Below is a small trained network, with its code and all its weights. Each question gives an input and a class and asks what happens when units are switched off, that is, made to give their printed mean instead of their output.

import numpy as np


def w(rows, s, z=0):
    codes = np.array(rows[::2]) - 128.0
    scale = np.full(codes.shape[1], s)
    scale[-1] = z or s
    return codes * scale


def norm(h):
    return h / np.sqrt((h * h).mean(-1, keepdims=True) + 1e-5)


def f(y):
    return y / 2 * (1 + np.tanh(0.7978845608 * (y + 0.044715 * y**3)))


def log_softmax(a):
    a = a - a.max(-1, keepdims=True)
    return a - np.log(np.exp(a).sum(-1, keepdims=True))


def net(x, mask):
    res = np.array(x, float).reshape(1, 6) / 4 @ E
    u = 0
    for l in range(2):
        y = f(norm(res) @ A[l][:, :-1].T + A[l][:, -1])
        res = res + np.where(mask[u : u + 3], y, B[l][:, -1]) @ B[l][:, :-1]
        u += 3
    return log_softmax(norm(res)[-1] @ U[:, :-1].T + U[:, -1])


A, B = {}, {}
E = w([
[62,104,56,116,182,249,10],'x0',
[84,219,16,185,166,59,163],'x1',
[40,142,207,127,213,82,112],'x2',
[124,127,131,119,126,129,129],'x3',
[92,156,119,61,53,99,84],'x4',
[65,4,79,138,142,52,152],'x5',
],0.0032)
A[0] = w([
[90,192,52,160,161,76,150,31],'L0N1',
[2,163,240,124,199,97,116,67],'L0N2',
[161,61,193,104,116,141,87,1],'L0N3',
],0.0057,0.0025)
B[0] = w([
[74,106,223,115,102,212,151,190],'L0N1',
[227,119,45,122,47,170,146,254],'L0N2',
[1,197,193,154,93,200,194,149],'L0N3',
],0.0083,0.0023)
A[1] = w([
[77,195,81,162,143,105,149,3],'L1N1',
[86,212,35,171,137,112,182,26],'L1N2',
[193,253,174,110,164,135,78,163],'L1N3',
],0.0072,0.0039)
B[1] = w([
[114,27,250,139,75,149,77,103],'L1N1',
[170,91,214,67,108,200,115,138],'L1N2',
[82,56,104,131,138,76,147,253],'L1N3',
],0.011,0.0036)
U = w([
[91,110,255,95,97,213,136,126],'0',
[140,148,115,120,166,94,102,254],'1',
[128,117,102,136,142,128,139,198],'2',
[213,114,67,115,76,163,127,98],'3',
[71,62,89,129,154,65,135,66],'4',
[110,136,104,139,117,139,149,140],'5',
[134,204,153,162,165,96,72,30],'6',
[146,248,178,158,190,84,39,37],'7',
],0.0089,0.0071)

Each question gives the input, the list of numbers given to net, and the class t.
The units are the neurons (one row each of A and B). Each row of codes is followed by its name. A weight is (code - 128) times the scale printed after its matrix; where a second scale follows, it is the last column's (A, B and U).
mask holds one flag per neuron, layer by layer. A switched-off neuron (its flag False) gives its mean, the last column of its row in B, instead of its output. The means were averaged over made-up inputs and are rounded, as every weight is.
A unit's drop is (log p(t) with every unit on - log p(t) with that unit switched off) / (log p(t) with every unit on - log p(t) with every unit switched off).
The circuit of an input: a set's keep is (log p(t) with only the set's units on - log p(t) with every unit switched off) / (log p(t) with every unit on - log p(t) with every unit switched off). Starting from all 6 units, units are removed one at a time, each time the one whose removal leaves the highest keep (on an exact tie, the one counted first), for as long as the keep stays at least 0.8.
circuit, biggest first: the units of the circuit, biggest drop first
top k neurons: the k neurons with the biggest drops, biggest first
top k neurons in layer l: the k neurons of layer l with the biggest drops, biggest first
drop of u: that unit's drop, to one decimal
input [3,6,0,6,4,-7], class 4: circuit, biggest first	[L1N3]
input [2,-3,-4,-2,2,-6], class 4: top 2 neurons	[L1N3; L0N2]
input [-4,8,-5,6,7,6], class 0: circuit, biggest first	[L1N2; L1N1]
input [-6,-4,7,7,-4,5], class 3: top 2 neurons	[L0N2; L1N3]
input [6,4,-5,-2,3,-8], class 4: circuit, biggest first	[L1N3; L0N2]
input [4,6,6,-4,-1,1], class 0: top 2 neurons	[L1N2; L1N3]
input [-7,7,1,-3,-6,-3], class 0: top 2 neurons	[L1N2; L1N1]
input [5,8,-2,0,-6,8], class 0: circuit, biggest first	[L1N2; L1N1]
input [6,8,5,6,2,3], class 0: top 3 neurons	[L1N2; L1N1; L1N3]
input [-4,2,8,3,-1,6], class 3: top 2 neurons	[L0N2; L1N3]
input [7,7,6,-2,0,-6], class 0: top 2 neurons in layer 1	[L1N2; L1N1]
input [6,3,7,-4,-1,-1], class 3: drop of L0N3	0.0
input [-5,-4,7,-2,-2,-4], class 3: drop of L0N2	1.0
input [6,0,7,7,-2,5], class 3: top neuron	[L0N2]
input [7,4,8,5,-4,2], class 3: drop of L0N2	0.9
